Here is a tiny trained network, its code and every weight. The questions are about switching its units off for an input and a class, where a switched-off unit gives its printed mean instead of its output.

import numpy as np


def w(rows, s, z=0):
    codes = np.array(rows[::2]) - 128.0
    scale = np.full(codes.shape[1], s)
    scale[-1] = z or s
    return codes * scale


def f(y):
    return y / 2 * (1 + np.tanh(0.7978845608 * (y + 0.044715 * y**3)))


def log_softmax(a):
    a = a - a.max(-1, keepdims=True)
    return a - np.log(np.exp(a).sum(-1, keepdims=True))


def net(x, mask):
    res = np.array(x, float).reshape(1, 6) / 4 @ E
    y = f(res @ A[0][:, :-1].T + A[0][:, -1])
    res = res + np.where(mask, y, B[0][:, -1]) @ B[0][:, :-1]
    return log_softmax(res[-1] @ U[:, :-1].T + U[:, -1])


A, B = {}, {}
E = w([
[213,113,159,151],'x0',
[106,217,164,215],'x1',
[104,113,2,152],'x2',
[58,49,113,222],'x3',
[3,108,208,89],'x4',
[152,44,202,109],'x5',
],0.0072)
A[0] = w([
[129,122,129,177,99],'N1',
[126,56,1,200,125],'N2',
[127,52,18,198,186],'N3',
[88,76,94,42,140],'N4',
[248,126,214,165,174],'N5',
[206,225,72,161,255],'N6',
[173,87,34,122,71],'N7',
[44,201,147,115,211],'N8',
[75,65,119,164,205],'N9',
],0.0089,0.0077)
B[0] = w([
[146,118,131,123,126],'N1',
[58,152,132,133,201],'N2',
[63,176,110,101,215],'N3',
[144,142,85,75,181],'N4',
[180,125,193,133,202],'N5',
[142,246,105,106,250],'N6',
[79,131,126,173,161],'N7',
[57,192,137,138,208],'N8',
[62,189,121,81,195],'N9',
],0.013,0.011)
U = w([
[144,24,23,57,61],'0',
[118,44,233,90,157],'1',
[169,198,77,71,238],'2',
[2,168,102,163,190],'3',
[147,57,54,194,30],'4',
[216,73,174,208,5],'5',
[140,126,144,244,13],'6',
],0.0093,0.0033)

Each question gives the input, the list of numbers given to net, and the class t.
The units are the neurons (one row each of A and B). Each row of codes is followed by its name. A weight is (code - 128) times the scale printed after its matrix; where a second scale follows, it is the last column's (A, B and U).
mask holds one flag per neuron, in row order. A switched-off neuron (its flag False) gives its mean, the last column of its row in B, instead of its output. The means were averaged over made-up inputs and are rounded, as every weight is.
A unit's drop is (log p(t) with every unit on - log p(t) with that unit switched off) / (log p(t) with every unit on - log p(t) with every unit switched off).
The circuit of an input: a set's keep is (log p(t) with only the set's units on - log p(t) with every unit switched off) / (log p(t) with every unit on - log p(t) with every unit switched off). Starting from all 9 units, units are removed one at a time, each time the one whose removal leaves the highest keep (on an exact tie, the one counted first), for as long as the keep stays at least 0.8.
circuit, biggest first: the units of the circuit, biggest drop first
most important unit: the unit with the biggest drop
top k neurons: the k neurons with the biggest drops, biggest first
drop when u is switched off: that unit's drop, to one decimal
input [-3,-1,-7,-7,5,8], class 1: circuit, biggest first -> N6
input [-2,-8,-2,-6,6,5], class 0: top 2 neurons -> N6; N4
input [-1,-5,-8,-2,8,-3], class 1: top 3 neurons -> N6; N3; N2
input [-6,-3,-7,1,2,2], class 1: circuit, biggest first -> N6; N3
input [6,-8,-7,7,-2,-1], class 1: circuit, biggest first -> N6; N5
input [8,-5,2,-2,-5,6], class 5: circuit, biggest first -> N5; N9
input [2,0,5,-1,1,8], class 0: circuit, biggest first -> N6; N8
input [0,-3,4,-2,-6,-4], class 3: top 3 neurons -> N7; N2; N3
input [-2,-7,-6,1,-4,5], class 1: top 2 neurons -> N6; N5
input [1,-6,1,-2,2,0], class 0: top 2 neurons -> N6; N8
input [4,3,-8,6,-6,-8], class 2: drop when N6 is switched off -> 0.6
input [6,-4,-8,0,6,-5], class 1: drop when N6 is switched off -> 0.3
input [8,-2,-6,0,0,7], class 5: drop when N9 is switched off -> 0.1
input [7,3,-3,-2,-4,3], class 5: most important unit -> N5
